Below are the code and all the weights of a small trained network. Each question names an input and a target symbol and asks about switching units off, where a switched-off unit gives its printed mean instead of its output.

import numpy as np


def w(rows, s, z=0):
    codes = np.array(rows[::2]) - 128.0
    scale = np.full(codes.shape[1], s)
    scale[-1] = z or s
    return codes * scale


def f(y):
    return y / 2 * (1 + np.tanh(0.7978845608 * (y + 0.044715 * y**3)))


def softmax(a):
    e = np.exp(a - a.max(-1, keepdims=True))
    return e / e.sum(-1, keepdims=True)


def log_softmax(a):
    a = a - a.max(-1, keepdims=True)
    return a - np.log(np.exp(a).sum(-1, keepdims=True))


def net(x, mask):
    ids = ['βεθλμξσ'.index(c) for c in x.split()]
    T = len(ids)
    res = E[ids] + P[:T]
    u = 0
    for l in range(2):
        r = res
        for j in range(3):
            rows = slice(2 * j, 2 * j + 2)
            q, k, v = (r @ M[l][rows].T for M in (Q, K, V))
            z = softmax(np.where(np.tri(T) > 0, q @ k.T / 2**0.5, -1e9)) @ v
            o = O[l][rows]
            res = res + np.where(mask[u + j], z, o[:, -1]) @ o[:, :-1]
        u += 3
        y = f(res @ A[l][:, :-1].T + A[l][:, -1])
        res = res + np.where(mask[u : u + 4], y, B[l][:, -1]) @ B[l][:, :-1]
        u += 4
    return log_softmax(res[-1] @ U[:, :-1].T + U[:, -1])


Q, K, V, O, A, B = {}, {}, {}, {}, {}, {}
E = w([
[146,121,109,149,169,113],'β',
[30,127,101,64,124,125],'ε',
[158,171,1,106,131,204],'θ',
[167,177,87,116,100,60],'λ',
[178,189,141,116,111,144],'μ',
[55,152,161,182,129,200],'ξ',
[88,152,204,195,100,94],'σ',
],0.019)
P = w([
[125,175,50,178,221,63],'0',
[123,195,100,139,161,112],'1',
[108,191,122,125,149,130],'2',
[127,153,102,159,124,110],'3',
[136,139,111,166,111,112],'4',
[145,125,119,158,102,118],'5',
[148,113,125,161,88,121],'6',
[148,104,136,160,75,126],'7',
[155,93,140,156,62,126],'8',
[160,80,153,162,55,128],'9',
[163,71,159,158,44,135],'10',
[173,61,167,149,35,139],'11',
[168,58,164,150,23,143],'12',
[175,48,166,155,10,149],'13',
],0.011)
Q[0] = w([
[31,66,112,62,117,131],'L0H0',
[143,137,155,106,212,57],'L0H0',
[153,113,155,191,128,66],'L0H1',
[193,126,98,246,84,166],'L0H1',
[160,86,111,213,118,147],'L0H2',
[190,133,116,214,79,97],'L0H2',
],0.013)
K[0] = w([
[100,102,110,115,182,85],'L0H0',
[129,178,143,152,124,113],'L0H0',
[111,80,151,109,69,93],'L0H1',
[156,83,140,113,3,190],'L0H1',
[142,103,158,121,83,149],'L0H2',
[147,68,140,125,87,155],'L0H2',
],0.019)
V[0] = w([
[152,1,119,110,202,116],'L0H0',
[153,159,162,123,79,181],'L0H0',
[102,63,107,78,15,123],'L0H1',
[125,130,112,143,122,209],'L0H1',
[156,56,120,118,109,133],'L0H2',
[109,156,190,136,52,153],'L0H2',
],0.0098)
O[0] = w([
[36,122,128,115,133,252,3],'L0H0',
[230,84,139,142,134,148,81],'L0H0',
[172,1,92,117,118,89,65],'L0H1',
[169,172,133,121,180,205,163],'L0H1',
[114,59,105,94,11,188,34],'L0H2',
[144,205,223,46,151,173,95],'L0H2',
],0.0071,0.0058)
A[0] = w([
[140,42,56,163,212,108,165],'L0N0',
[3,69,55,15,30,181,137],'L0N1',
[207,58,164,161,193,60,254],'L0N2',
[121,178,70,5,169,103,209],'L0N3',
],0.0061,0.0046)
B[0] = w([
[101,189,3,114,149,197,178],'L0N0',
[175,217,152,43,179,170,239],'L0N1',
[104,104,99,73,180,38,239],'L0N2',
[205,172,154,99,119,142,253],'L0N3',
],0.0072,0.0058)
Q[1] = w([
[87,112,60,142,133,193],'L1H0',
[19,200,241,112,189,213],'L1H0',
[22,193,196,133,85,206],'L1H1',
[139,153,186,160,118,33],'L1H1',
[108,68,77,189,106,112],'L1H2',
[37,194,174,113,149,246],'L1H2',
],0.011)
K[1] = w([
[169,180,37,57,148,137],'L1H0',
[69,241,86,149,237,68],'L1H0',
[60,227,113,116,231,119],'L1H1',
[116,111,179,199,29,69],'L1H1',
[163,64,82,87,121,140],'L1H2',
[95,247,36,147,179,78],'L1H2',
],0.011)
V[1] = w([
[144,142,41,41,129,112],'L1H0',
[187,164,122,209,144,235],'L1H0',
[116,96,72,44,165,203],'L1H1',
[97,98,146,156,236,175],'L1H1',
[12,60,104,183,141,124],'L1H2',
[188,122,130,112,172,176],'L1H2',
],0.011)
O[1] = w([
[66,131,110,115,113,9,255],'L1H0',
[111,74,54,12,112,189,159],'L1H0',
[103,202,105,119,216,112,99],'L1H1',
[155,112,134,93,197,90,93],'L1H1',
[89,84,98,240,188,148,72],'L1H2',
[108,160,76,61,136,90,84],'L1H2',
],0.012)
A[1] = w([
[54,145,197,171,114,36,40],'L1N0',
[181,145,93,146,2,64,144],'L1N1',
[20,176,128,78,189,104,183],'L1N2',
[80,130,59,44,158,112,1],'L1N3',
],0.007,0.0077)
B[1] = w([
[139,103,2,149,69,140,207],'L1N0',
[77,135,197,116,181,222,217],'L1N1',
[196,96,166,160,160,118,252],'L1N2',
[124,71,170,174,85,197,231],'L1N3',
],0.0087,0.029)
U = w([
[85,83,148,154,187,125,129],'β',
[182,83,136,144,137,52,253],'ε',
[102,2,173,121,146,62,24],'θ',
[66,88,119,153,107,121,76],'λ',
[96,108,170,110,146,85,235],'μ',
[192,106,72,137,127,167,158],'ξ',
[182,64,167,168,133,112,57],'σ',
],0.008,0.0063)

Each question gives the input, a string of symbols that net reads in full, and the target symbol t.
The units are the heads (2 rows each of Q, K, V and O) and the neurons (one row each of A and B). Each row of codes is followed by its name. A weight is (code - 128) times the scale printed after its matrix; where a second scale follows, it is the last column's (O, A, B and U).
mask holds one flag per unit, layer by layer, with each layer's heads first. A switched-off unit (its flag False) gives its mean, the last column of its rows in O or B, instead of its output. The means were averaged over made-up inputs and are rounded, as every weight is.
A unit's drop is (log p(t) with every unit on - log p(t) with that unit switched off) / (log p(t) with every unit on - log p(t) with every unit switched off).
The circuit of an input: a set's keep is (log p(t) with only the set's units on - log p(t) with every unit switched off) / (log p(t) with every unit on - log p(t) with every unit switched off). Starting from the 12 units with the biggest drops (on a tie, the unit counted first), units are removed one at a time, each time the one whose removal leaves the highest keep (on an exact tie, the one counted first), for as long as the keep stays at least 0.8.
circuit, biggest first: the units of the circuit, biggest drop first
top k neurons: the k neurons with the biggest drops, biggest first
top k neurons in layer l: the k neurons of layer l with the biggest drops, biggest first
which heads matter: for each layer, one digit per head in row order, 1 if its drop is at least 0.15 and else 0, layers parted by /
input θ ε θ ξ, target θ: circuit, biggest first	[L1H0, L0N0, L1N2]
input θ ξ ε β, target ξ: circuit, biggest first	[L1H0, L0N2]
input ε ε ξ, target ε: top 2 neurons	[L1N1, L1N2]
input ε ξ ε ε ε β, target ε: which heads matter	010 / 100
input ξ θ ε ε λ ξ β μ θ ε ε ε, target ξ: which heads matter	010 / 100
input μ ε ε ξ θ ξ, target μ: circuit, biggest first	[L1H2, L1N0]
input ξ β ε ε θ ε ε ε θ ε β, target θ: circuit, biggest first	[L0N0, L0N2, L0H1, L1H0]
input β ε ε ε θ β λ β μ θ θ ε μ, target μ: which heads matter	000 / 001
input λ σ β θ β σ σ ε σ θ σ ε ξ, target λ: circuit, biggest first	[L1N2, L1H0, L1N0, L1H1]
input β θ ε μ σ σ ε β, target σ: top 3 neurons in layer 0	[L0N0, L0N2, L0N1]
input μ μ ε σ ε ε, target μ: circuit, biggest first	[L1H2, L0H1]
input σ β λ σ θ ε λ θ θ λ ξ, target σ: circuit, biggest first	[L1H0, L1H1, L1N0]
input θ σ θ ξ ε σ λ θ β, target λ: which heads matter	011 / 010
input β ξ θ ε ε ξ, target β: circuit, biggest first	[L0H0, L1H2, L0H2, L1H1]
input σ θ μ ε λ λ λ, target λ: top 3 neurons	[L1N1, L1N0, L1N2]
input β ε θ θ ε ε θ ξ ξ, target β: circuit, biggest first	[L0H2, L0H0, L1H2, L1H1]
input μ σ ε ε σ ε ε λ λ μ, target μ: which heads matter	100 / 001
input ε θ θ λ ε ε ε λ β μ μ β, target μ: top neuron in layer 1	[L1N1]
input θ μ λ, target μ: circuit, biggest first	[L1N1, L1H2]
input ε ε μ θ λ σ θ β μ θ λ, target μ: circuit, biggest first	[L1N1, L1H2, L0H0]
input ξ ε ε λ ξ θ λ, target ξ: top 2 neurons	[L0N2, L0N0]
input λ ε λ σ β θ θ σ β β ε ε ξ, target λ: top 2 neurons in layer 1	[L1N2, L1N0]
input θ ε ξ, target θ: circuit, biggest first	[L1H0, L1N2, L0N0]
input ε ε β, target ε: top 2 neurons in layer 1	[L1N1, L1N3]
input θ ε ε ε ε μ ξ θ β θ ε θ ε ε, target θ: which heads matter	011 / 100
input ε σ ε β σ β θ σ θ λ, target σ: which heads matter	010 / 110
input μ ε ε ε λ β, target λ: top 3 neurons in layer 1	[L1N0, L1N2, L1N1]
input σ σ ξ θ ε ε ε μ μ σ θ θ μ β, target μ: top neuron in layer 0	[L0N2]
input ξ ε σ, target σ: top neuron	[L0N1]
input ε ε ε σ θ ξ ε μ ε ε ε ε ε, target ε: top 3 neurons in layer 1	[L1N1, L1N2, L1N0]
